Below is a small trained network, with its code and all its weights. Each question gives an input and a class and asks what happens when units are switched off, that is, made to give their printed mean instead of their output.

import numpy as np


def w(rows, s, z=0):
    codes = np.array(rows[::2]) - 128.0
    scale = np.full(codes.shape[1], s)
    scale[-1] = z or s
    return codes * scale


def f(y):
    return np.maximum(y, 0)


def log_softmax(a):
    a = a - a.max(-1, keepdims=True)
    return a - np.log(np.exp(a).sum(-1, keepdims=True))


def net(x, mask):
    res = np.array(x, float).reshape(1, 4) / 4 @ E
    y = f(res @ A[0][:, :-1].T + A[0][:, -1])
    res = res + np.where(mask, y, B[0][:, -1]) @ B[0][:, :-1]
    return log_softmax(res[-1] @ U[:, :-1].T + U[:, -1])


A, B = {}, {}
E = w([
[185,197,130,95,163,164,33],'x0',
[222,106,68,162,139,62,150],'x1',
[121,199,151,126,1,131,89],'x2',
[64,112,83,61,226,90,145],'x3',
],0.011)
A[0] = w([
[103,141,216,111,40,137,140,163],'n1',
[215,151,110,110,148,117,93,236],'n2',
[131,116,74,161,133,72,216,91],'n3',
[118,154,140,150,154,183,109,250],'n4',
[152,190,111,159,111,125,46,236],'n5',
[176,94,91,156,117,64,171,156],'n6',
[10,117,129,85,161,136,150,212],'n7',
[136,152,156,198,10,153,131,214],'n8',
[117,122,104,99,115,81,105,38],'n9',
[176,86,90,149,152,105,185,245],'n10',
],0.013,0.0021)
B[0] = w([
[127,134,176,114,66,185,178,221],'n1',
[184,139,91,86,169,122,114,186],'n2',
[122,86,101,138,56,70,187,195],'n3',
[107,161,133,100,187,172,143,169],'n4',
[164,194,125,92,82,128,67,206],'n5',
[180,111,76,226,73,31,113,192],'n6',
[9,160,96,120,183,119,176,207],'n7',
[128,154,229,199,21,215,134,250],'n8',
[115,155,107,132,80,108,147,143],'n9',
[162,32,79,151,166,60,126,197],'n10',
],0.011,0.018)
U = w([
[20,149,128,72,184,132,158,171],'0',
[115,45,92,152,142,73,180,111],'1',
[168,157,147,166,113,126,102,2],'2',
[167,197,93,3,154,126,62,152],'3',
[100,142,222,131,92,189,153,167],'4',
[154,58,137,112,244,156,141,152],'5',
],0.013,0.0037)

Each question gives the input, the list of numbers given to net, and the class t.
The units are the neurons (one row each of A and B). Each row of codes is followed by its name. A weight is (code - 128) times the scale printed after its matrix; where a second scale follows, it is the last column's (A, B and U).
mask holds one flag per neuron, in row order. A switched-off neuron (its flag False) gives its mean, the last column of its row in B, instead of its output. The means were averaged over made-up inputs and are rounded, as every weight is.
A unit's drop is (log p(t) with every unit on - log p(t) with that unit switched off) / (log p(t) with every unit on - log p(t) with every unit switched off).
The circuit of an input: a set's keep is (log p(t) with only the set's units on - log p(t) with every unit switched off) / (log p(t) with every unit on - log p(t) with every unit switched off). Starting from all 10 units, units are removed one at a time, each time the one whose removal leaves the highest keep (on an exact tie, the one counted first), for as long as the keep stays at least 0.8.
circuit, biggest first: the units of the circuit, biggest drop first
k most important neurons: the k neurons with the biggest drops, biggest first
drop when u is switched off: that unit's drop, to one decimal
input [6,-8,-6,-6], class 3: circuit, biggest first	[n8]
input [3,-1,-5,-3], class 5: 2 most important neurons	[n8; n5]
input [-4,-8,-5,-4], class 0: circuit, biggest first	[n7; n8]
input [7,5,-6,2], class 5: circuit, biggest first	[n10; n2]
input [1,2,4,2], class 3: circuit, biggest first	[n8; n3]
input [-3,4,3,-1], class 1: 2 most important neurons	[n5; n6]
input [4,7,0,-3], class 3: 2 most important neurons	[n2; n8]
input [2,1,-4,-7], class 2: 2 most important neurons	[n1; n7]
input [0,-7,-5,-2], class 0: drop when n8 is switched off	0.1
input [2,3,2,0], class 3: drop when n8 is switched off	0.3
input [0,8,-3,-7], class 1: drop when n10 is switched off	0.4
